Each row is followed by its grade, which names the range that a hidden value of the row falls in. A new part has a new value, new ranges and new names.
-67, -7, 273, -33, 59, 284, -94, 150, -147, 270, -129, 260, 17, 301, -95, -127, -26, 35, 22, 230, -108, -110, -262, 181, -199, 90, -93, 140, 49, -84, -140, 88, 139, -309, 3, -78, -344, 67, -90, -9, 258, 54, -206 : <25>
-151, -220, 159, -92, 11, 82, 268, -41, 204, -182, 44, -256, 122, 36, -15, 91, -155, -136, 151, -471, 231, 193, 397, -128, -27, 108, -206, -245, 132, 244, 19, 40, -273, 43, -114, -306, 139, -136, -79, 101, -131, -158, -253 : <23>
-150, 165, 176, -104, 142, 38, 146, -32, -121, 80, -18, 206, 15, 311, 57, -91, -49, 16, 150, 208, 76, -246, -100, 97, -201, 162, -3, 90, -101, 76, -34, -93, -3, -62, 183, -40, -291, 41, -211, 21, 194, 0, -370 : <31>
-64, 134, 116, -97, 32, 64, -188, 37, -383, 300, -48, 178, -188, 477, 66, -95, 90, -73, 61, 192, -18, -123, -1, 51, -58, 122, -106, 163, -110, -16, 71, -71, 155, -135, 154, -53, -378, -36, -197, 52, -22, 0, -137 : <20>
-65, -4, 102, -53, 2, 85, -102, 51, -203, 97, -1, 19, -29, 236, 86, -44, 72, -8, 81, -46, 7, -2, 103, -25, -98, 187, -98, -33, 18, 6, 99, 23, 58, -78, 29, -61, -111, -129, -130, 56, -47, 3, -114 : <20>
99, 190, 26, -60, 69, 46, -14, -96, -106, 162, -66, -160, -120, 44, 221, 335, 62, -18, -260, -93, 85, -84, 103, -139, 252, -176, 138, -482, -15, 3, -43, -108, -218, 124, 53, -163, -31, -203, 119, 356, -24, -93, -470 : <20>
57, 192, -93, -18, 76, -107, -136, -38, -201, 57, 5, -135, -79, 62, 233, 59, 125, -42, 54, -53, -6, 9, 192, -164, -46, 190, 46, -172, -64, -32, 99, -86, 19, 114, 157, 92, 26, -225, -79, 69, -235, -117, -152 : <20>
204, -39, 54, 175, -56, 318, -275, -58, 113, 474, -143, 60, -37, -44, -198, 47, -131, -209, -299, 420, -413, 45, -408, -97, 92, -186, -46, 19, -152, -292, -356, -153, 114, 20, 18, 87, -303, -34, -15, -33, -44, -196, -56 : <31>
306, 273, 36, -99, 89, 230, -101, -234, 390, 319, -95, -35, -31, -400, -103, 445, -292, 34, -475, 272, -223, 40, -244, -66, 263, -388, 195, -240, -56, -251, -433, -192, -272, 226, 95, -24, -202, -110, 130, -41, 7, -354, -488 : <12>
28, -399, 80, 154, -193, 338, -98, -91, 383, 108, 65, -64, 213, -208, -272, -54, -242, -160, -52, 68, -301, 234, -127, -176, -57, 67, -229, 46, -36, -152, -138, -54, 23, 141, -148, 37, -27, -150, -189, -182, -143, -175, 149 : <30>
42, 10, -15, -88, -49, 93, -274, 121, 132, -54, 90, -87, 117, -305, 101, -16, -60, 451, 42, -8, -98, 3, -6, 45, -102, 175, 94, -88, 205, -173, 90, 120, 50, 47, -127, 189, 146, -209, -72, -185, 33, 110, -10 : <12>
-97, -282, 109, 37, -70, 142, 145, -113, 143, 40, 33, -145, 83, 134, -98, 25, -141, -312, 83, -211, 71, 129, 217, -187, -2, 69, -245, -99, -55, 130, -8, -84, -136, 114, -43, -211, -32, -136, -181, 104, -183, -216, -128 : <25>
-9, -473, 132, 249, -233, 407, -263, 94, 33, 266, -12, 67, 178, 72, -193, -195, -16, -132, -17, 130, -318, 85, -237, -89, -147, 156, -237, 62, 5, -209, -15, 68, 246, -81, -198, 53, -101, -145, -178, -13, -3, 22, 228 : <16>
-114, -45, 188, -88, 7, 169, -130, 249, -26, 41, -43, 33, 18, 112, -6, -187, -75, 292, 116, 55, -32, -66, -118, 191, -121, 111, -71, 55, 199, -14, -47, 145, 107, -261, -159, -16, -93, 46, -59, -97, 212, 216, -70 : <31>
13, 85, 161, -22, 78, 183, -78, 62, -173, 224, -104, 118, 1, 182, 70, 60, 63, 35, -73, 97, -33, -125, -125, 52, -83, 45, 42, -132, 30, -84, -61, 39, 24, -140, 44, -68, -189, -78, -5, 156, 167, 1, -324 : <23>
125, -177, 10, 133, -82, 232, -147, -41, 345, 107, -15, -155, 132, -311, -160, 26, -199, -70, -116, 78, -304, 217, -140, -163, -4, -5, -86, -82, 9, -186, -230, -50, -1, 116, -107, 101, 37, -133, -39, -160, -149, -179, 43 : <30>
-197, -307, 189, -74, -100, 209, 166, -88, 304, -126, 160, 21, 236, -12, -159, -92, -250, 13, 185, -96, 30, 82, 91, -30, -169, 207, -228, 89, 29, 87, 48, -7, -104, 95, -90, -110, -41, -99, -304, -159, 17, -57, -64 : <22>
22, -12, 195, -122, -30, 313, 58, -189, 239, 172, 46, 165, 132, -100, -76, 249, -205, 130, -238, 171, -33, -141, -185, 29, 66, -134, 72, -151, -20, -106, -104, -84, -212, 154, 12, -134, -222, -138, -99, 64, 240, -97, -444 : <12>
8, 278, 65, -61, 76, 51, -90, -15, -230, 261, -53, 126, -124, 209, 222, 96, 62, 204, -155, 327, 25, -410, -232, 75, 112, -109, 220, -192, -97, -71, -17, -141, -4, 34, 119, 23, -259, -55, -34, 251, 275, 140, -436 : <30>
103, 144, -86, 123, -60, 83, -568, 185, -362, 359, -37, 162, -96, 108, 175, -219, 195, 284, -29, 513, -328, -274, -382, 61, -109, 171, 146, 109, -70, -354, 89, -24, 433, -65, 53, 409, -193, -127, -135, -49, 89, 236, 129 : <30>
-175, -20, 152, -167, 1, 60, 189, -54, 98, -61, 75, -67, 6, 130, 75, 63, -157, 141, 46, -91, 228, -168, 116, 31, 105, -45, -24, -173, 33, 183, 40, -76, -215, 86, -53, -206, -70, -49, -129, 136, 149, 73, -361 : <30>
-167, -9, 64, -96, -28, 39, 34, -172, -42, -11, 213, 283, 180, 152, 56, -141, -39, 94, 267, 219, 25, -223, 7, -2, -339, 416, -29, 237, -176, -32, 271, -118, 74, 208, 217, 144, -204, -189, -479, -146, 54, -36, -133 : <12>
100, 134, -33, 39, 58, 21, -78, -6, 9, 130, -75, -188, -54, -75, 159, 148, -12, 42, -139, 30, -26, -95, -34, -104, 136, -101, 135, -341, -2, -56, -116, -94, -84, 102, 6, 22, 28, -129, 75, 187, -14, -49, -294 : <16>
-66, -30, -6, -107, -95, 26, -223, 111, 6, -8, 102, -125, -31, -29, 128, -69, -58, 349, 81, -21, 36, -91, 86, 39, 58, 79, 10, -63, 122, -24, 159, 24, 41, 56, -133, 69, 49, -147, -134, -47, 8, 181, -5 : <22>
-261, -81, 22, -16, -96, -77, -257, 272, -508, 35, 95, 69, -71, 501, 284, -411, 231, 292, 394, 59, 143, -356, 83, 117, -201, 403, -64, 125, 37, 65, 446, 72, 342, -140, -49, 137, -64, -102, -327, 100, 107, 419, 122 : <16>
177, 156, 74, 54, 42, 220, -440, 213, -132, 455, -220, 77, -164, 70, -62, -70, -20, 90, -185, 399, -338, -37, -393, 118, 25, -117, 29, 83, 39, -286, -305, 20, 243, -257, -24, 130, -295, 56, 81, -81, 79, 20, -49 : <16>
-212, 42, 90, -190, -11, -33, 76, -104, -57, 23, 141, 95, -56, 311, 61, -95, -126, 71, 204, 103, 183, -221, 130, 40, -26, 129, -87, 155, -127, 149, 169, -166, -44, 131, 117, -68, -244, -47, -360, -20, 30, 28, -208 : <22>
-134, 141, -81, -81, 81, -194, 77, -56, -19, -266, 182, -69, 139, -62, 283, -92, 29, 244, 318, -54, 135, -164, 197, -74, -266, 417, 111, -84, -28, 62, 262, -63, -21, 228, 143, 214, 157, -220, -270, -76, -38, 45, -168 : <22>
-277, 47, 107, -125, 64, -89, 161, -1, -164, -106, 109, 96, 33, 357, 147, -218, -13, 90, 361, 35, 213, -257, 127, 58, -234, 327, -68, 115, -72, 190, 208, -78, 26, 16, 127, -8, -137, -26, -342, 6, 97, 108, -208 : <31>
-51, -170, 124, 92, -157, 320, -403, 149, -175, 254, 59, 364, 148, 132, -56, -313, 75, 257, 80, 450, -340, -170, -413, 129, -328, 334, -57, 305, -15, -322, 132, 89, 413, -139, -40, 280, -258, -112, -301, -196, 224, 231, 200 : <22>
129, -195, -57, 242, -175, 214, -445, 83, -93, 387, -59, -46, -42, 44, -50, -133, 39, -109, -105, 267, -348, 12, -231, -136, 35, 24, -90, 18, -88, -268, -49, -65, 286, 22, -83, 194, -116, -154, -108, 14, -151, -11, 220 : <16>
224, 84, 200, 37, 25, 412, -205, 13, 155, 537, -259, 60, -134, -30, -210, 223, -210, -65, -499, 385, -317, -11, -485, 61, 290, -481, 34, -142, -8, -238, -538, -90, -55, -143, -73, -136, -385, 89, 206, 92, 190, -126, -343 : <31>
64, 127, 91, -203, 78, 96, 142, -199, 444, 72, -14, -187, -62, -196, -136, 290, -403, -51, -180, -30, 36, 129, 91, -60, 258, -300, -30, -136, -11, 69, -329, -187, -366, 192, 18, -211, -129, -13, 3, -80, -102, -312, -416 : <22>
-59, -173, 250, -92, 19, 247, 1, 128, 226, 143, -129, -110, -48, 127, -291, -71, -306, -155, 50, -113, -44, 265, 51, 71, 15, -87, -321, 135, 147, 90, -315, 67, -62, -255, -166, -269, -188, 127, -23, -156, -76, -164, -81 : <25>
97, -48, -125, 190, -58, 23, -186, -130, -156, 203, 28, -71, 37, 51, 134, 31, 143, -243, -7, 72, -144, -15, 53, -289, -76, 204, 2, -154, -202, -150, 123, -152, 110, 245, 145, 166, -4, -316, -178, 147, -269, -188, -23 : <23>
164, 17, 36, 88, 54, 166, -84, -49, 181, 234, -136, -140, -4, -123, -100, 133, -142, -216, -165, 64, -199, 159, -88, -142, 53, -108, -40, -148, -33, -120, -316, -86, -64, 38, 17, -21, -81, -75, 55, 1, -153, -286, -188 : <25>
40, 194, -82, 76, 50, -41, -480, 251, -527, 209, -45, 135, -54, 218, 282, -257, 330, 230, 194, 252, -174, -198, -118, 54, -336, 433, 112, 97, 6, -250, 226, 100, 436, -166, 127, 374, -76, -182, -150, -33, 0, 180, 92 : <23>
-174, -98, -100, -6, -116, -121, -341, 283, -228, -157, 162, -118, 27, 84, 249, -413, 127, 426, 426, -39, 10, -117, 148, 43, -247, 485, -49, 120, 141, -22, 400, 121, 330, -37, -126, 314, 185, -176, -292, -173, -69, 354, 319 : <30>

New part:
287, -472, -321, -144, -51, -158, -52, 470, 153, 33, -137, 249, -631, 33, -205, -68, -243, 314, 69, -69, -57, -36, 194, 156, -148, 96, -136, -421, 322, 455, -13, -86, -371, 155, 149, -359, 215, 129, 237, 186, 6, 449, 522 : J
-6, 29, -46, 218, 135, -85, -157, -175, -56, 33, 406, -202, 19, -265, -173, -54, -153, 67, -215, -69, 154, 61, -148, -563, -124, -69, -119, 550, 222, -110, 38, 106, 341, -511, 29, 197, 260, 305, -169, -125, -267, -210, 70 : V
-29, 206, -198, -136, -43, 166, 139, 16, -211, 55, 243, 54, 193, 52, -270, 56, -39, 385, 219, 1, -101, -223, -151, -38, -122, -177, -98, 221, 41, -16, -34, 151, -38, -134, -27, -140, -48, -119, -144, -48, 17, 445, 31 : X
260, -359, -298, -213, -191, -212, -20, 317, 111, -55, -29, 266, -616, -55, -82, 172, -202, 223, 100, 179, -150, 39, 86, 333, -52, 20, 11, -298, 220, 350, -46, -19, -386, 208, 269, -350, 93, -71, 310, 293, 268, 248, 318 : Z
86, -2, -90, 76, -148, -383, -184, 271, 147, -294, 100, 95, -134, 162, -147, 251, -217, 192, 101, 325, 91, -141, 229, 66, -111, 136, -156, 242, 74, 127, 80, 335, -36, -412, 158, -304, -284, -10, 357, -62, 107, 77, 232 : B
63, -290, -251, -327, -456, -12, 108, 356, 254, -84, -140, 321, -327, 147, -229, 175, -177, 246, 413, 209, 68, -82, -116, 634, -68, 206, 53, -283, -36, 171, -144, -36, -139, 58, 274, -240, 75, -21, 571, 198, 261, 100, 236 : X
-128, 23, -137, 157, 12, 133, -107, 54, 4, 22, 227, -198, 60, -213, -91, -42, -245, 70, -212, -227, 113, 93, -351, -543, -243, 32, -115, 358, 114, 20, -6, -171, 154, -330, -4, 213, 307, 382, -125, -133, -248, -50, 107 : Y
9, 38, -36, -231, -120, 217, 58, -185, -161, 132, 150, 179, -10, -6, -63, 197, 8, 96, 75, 55, -385, -148, 27, 63, 168, -319, 270, -176, 65, -30, 64, -142, -361, 498, -91, 61, -282, -368, -306, 261, 257, 438, -364 : Z
191, -464, -42, 101, -260, -348, -293, 427, 373, -204, -248, 164, -511, 189, -54, 126, -300, -12, -50, 187, 220, -106, 455, 103, 19, 365, -26, -288, 167, 276, 75, 70, -134, -106, 137, -114, -223, 130, 512, -11, 89, 17, 224 : J
7, -50, -358, -472, -160, 569, 335, -129, -325, 397, 219, 101, -89, -386, -232, -47, 29, 266, 193, -216, -234, 147, -680, 171, 7, -363, 155, -36, 53, -73, -247, -251, -72, 381, 95, 111, 578, -61, -233, 236, 181, 246, -113 : Z
64, -167, -272, -402, -75, 633, 277, -100, -332, 490, 61, 139, -85, -218, -264, -187, 57, 266, 130, -352, -223, -53, -338, 50, 100, -338, 155, -304, 136, -26, -161, -266, -158, 535, -94, 176, 386, -94, -377, 156, 67, 524, -178 : V
-36, -318, -49, 142, -399, -254, -217, 338, 489, -269, -125, 18, -307, 98, -33, 170, -370, -69, -13, 170, 390, 7, 6, 33, -143, 489, -19, -11, 11, 149, -29, -82, 143, -400, 238, 75, -4, 344, 613, -59, 1, -366, 225 : T
49, -108, -162, -339, 60, 584, 177, -294, -387, 509, 223, 95, -25, -340, -259, -174, 100, 156, 8, -346, -308, 43, -322, -114, 178, -489, 214, -112, 176, -152, -72, -252, -98, 536, -144, 281, 395, -86, -548, 207, 22, 375, -299 : X
-74, -75, 93, 160, -267, -271, -244, -8, 305, -249, 155, -22, -51, 10, -81, 247, -227, -116, -21, 296, 266, 7, 19, -57, -7, 229, 57, 344, -14, -121, 50, 115, 280, -469, 168, 160, -139, 174, 370, -43, 32, -477, -46 : X
-200, 37, 112, 68, -254, 13, -72, -447, 189, -56, 365, -95, 14, -230, 98, 289, -158, -238, -138, 172, -21, 110, -326, -234, 37, -20, 352, 257, -3, -210, 18, -317, 148, -59, 120, 467, -22, 38, -79, 229, 71, -505, -388 : Z
-326, 115, 23, -176, -219, 725, 137, -317, -120, 296, 133, -35, 359, -115, -48, 25, -32, -67, -19, -319, -199, -64, -496, -265, 82, -219, 366, -87, -111, -234, -31, -574, -64, 461, -236, 591, 35, -32, -480, 109, 3, 195, -583 : Y
189, -488, -259, 16, -21, -162, -150, 308, 221, 45, 17, 39, -601, -242, -159, -125, -309, 113, -151, -152, 145, 215, -97, -150, -194, 159, -130, -88, 325, 300, -50, -185, -16, -140, 215, -53, 555, 454, 231, 113, -164, -86, 494 : T
221, -467, -233, 79, -151, -427, -234, 581, 389, -221, -156, 141, -627, 87, -123, 44, -386, 175, -23, 93, 206, 18, 237, 65, -233, 372, -215, -189, 256, 449, 20, 14, -163, -264, 256, -327, 128, 324, 551, 42, -45, 61, 615 : T
-138, -66, 136, 311, -156, -243, -251, -145, 362, -196, 226, -148, -19, -17, -15, 136, -280, -155, -181, 129, 282, -22, -5, -411, -108, 260, 66, 316, 84, -75, 90, -109, 303, -489, 86, 329, -80, 308, 133, -39, -198, -474, -36 : J
96, -94, -122, 109, -216, -420, -215, 350, 220, -323, 63, 46, -210, 94, -158, 222, -263, 151, 82, 336, 273, -52, 141, 87, -137, 268, -205, 324, 60, 115, 14, 381, 139, -597, 248, -258, -120, 146, 557, -142, 84, -157, 319 : B
27, -306, -127, 215, -295, -295, -340, 640, 376, -363, -233, 22, -320, 140, 0, 191, -422, 1, -120, 140, 318, -7, 176, -52, -192, 495, -186, 17, 34, 298, 48, 74, -54, -404, 171, -143, -106, 335, 656, -193, 22, -94, 367 : Y
254, -100, -353, -127, 79, -344, -18, 367, -3, -115, 183, 213, -395, 19, -252, 89, -196, 485, 163, 137, -198, -51, 110, 131, -265, -92, -266, 51, 287, 384, 35, 199, -347, -128, 203, -610, 101, -13, 149, 182, 45, 484, 588 : B
-102, -35, 142, 73, -217, 111, -170, -363, 12, 45, 235, -111, 16, -272, 60, 206, -87, -298, -227, 106, 53, 115, -157, -273, 228, -78, 315, 264, 4, -297, 24, -104, 221, -17, 20, 524, -69, 14, -95, 35, 137, -439, -521 : Z
-181, -55, -186, -153, -203, 635, 140, -90, -153, 329, 107, -133, 113, -332, -137, -127, -98, 19, -59, -376, 93, 128, -670, -267, -35, -85, 120, 96, -23, -164, -193, -365, 212, 73, -40, 485, 515, 265, -198, -72, -62, -43, -225 : T
-130, 70, 206, 2, -84, 271, -132, -473, -125, 168, 284, -54, 214, -201, -57, 122, 18, -225, -166, -9, -106, 8, -88, -317, 294, -279, 341, 237, 4, -382, 101, -117, 147, 159, -163, 540, -156, -92, -371, 61, 68, -173, -644 : B
-332, 89, 239, 81, -359, 312, -76, -321, 183, 6, 86, -76, 331, 91, 36, 196, -121, -254, -61, 5, 81, -173, -142, -263, 133, 85, 372, 31, -154, -282, 62, -358, 137, 66, -152, 628, -361, -11, -146, -9, 21, -189, -622 : T
-147, 230, 78, 35, 57, 252, -35, -433, -220, 164, 427, -123, 332, -190, -150, 40, 8, 8, -105, -81, -106, -58, -200, -449, 82, -315, 141, 426, 59, -315, 73, -30, 188, -74, -160, 375, -33, -29, -475, -20, -92, 9, -410 : X
-37, -136, 203, 8, -199, 14, -231, -255, 104, 7, 122, 65, -66, -95, -5, 223, -76, -270, -136, 154, -57, 30, 114, -82, 292, -90, 341, 38, 28, -218, 124, -99, 20, 177, -34, 374, -249, -84, -43, 152, 172, -248, -473 : B
239, -180, -436, -305, -41, -24, 158, 420, -87, 59, 20, 280, -348, 75, -349, -30, -124, 574, 326, -7, -148, -149, 0, 326, -215, -73, -226, -194, 217, 355, -86, 134, -331, 56, 153, -546, 209, -51, 164, 137, 77, 665, 524 : X
48, -192, -330, -400, -104, 532, 295, -56, -226, 421, 121, 124, -152, -272, -292, -176, -1, 299, 179, -312, -142, 40, -489, 106, -18, -253, 102, -195, 137, 6, -211, -280, -64, 354, 36, 118, 574, 43, -221, 192, 21, 333, 7 : V
-241, 263, 60, -56, -225, 323, 115, -291, -62, 56, 211, -1, 419, 151, -125, 154, -18, 96, 161, 32, -59, -324, -143, -126, 36, -95, 200, 112, -105, -223, 15, -103, 51, 19, -150, 293, -349, -199, -250, -17, 35, 217, -439 : V
25, 206, -160, -42, -117, 68, 29, 32, -249, -22, 181, -12, 94, 7, -77, 195, -67, 227, 48, 133, -81, -194, -11, -105, -9, -135, -48, 231, 37, -7, -15, 257, -87, -117, 3, -93, -265, -231, -76, -129, 201, 355, -134 : Z
156, -266, -448, -199, 8, 200, 53, 525, -114, 141, -85, 137, -357, -102, -216, -131, -215, 405, 27, -301, -131, 34, -171, -20, -241, -47, -226, -228, 227, 398, -78, -140, -364, 177, 50, -306, 420, 188, 33, 39, -34, 631, 475 : Y
119, -347, -121, -296, -232, 222, 25, 65, -2, 196, -74, 242, -299, -79, -192, 21, -46, 69, 125, -26, -85, -2, -25, 287, 186, -89, 202, -325, 89, 9, -62, -127, -147, 389, 46, 77, 130, -68, 92, 205, 203, 162, -115 : X
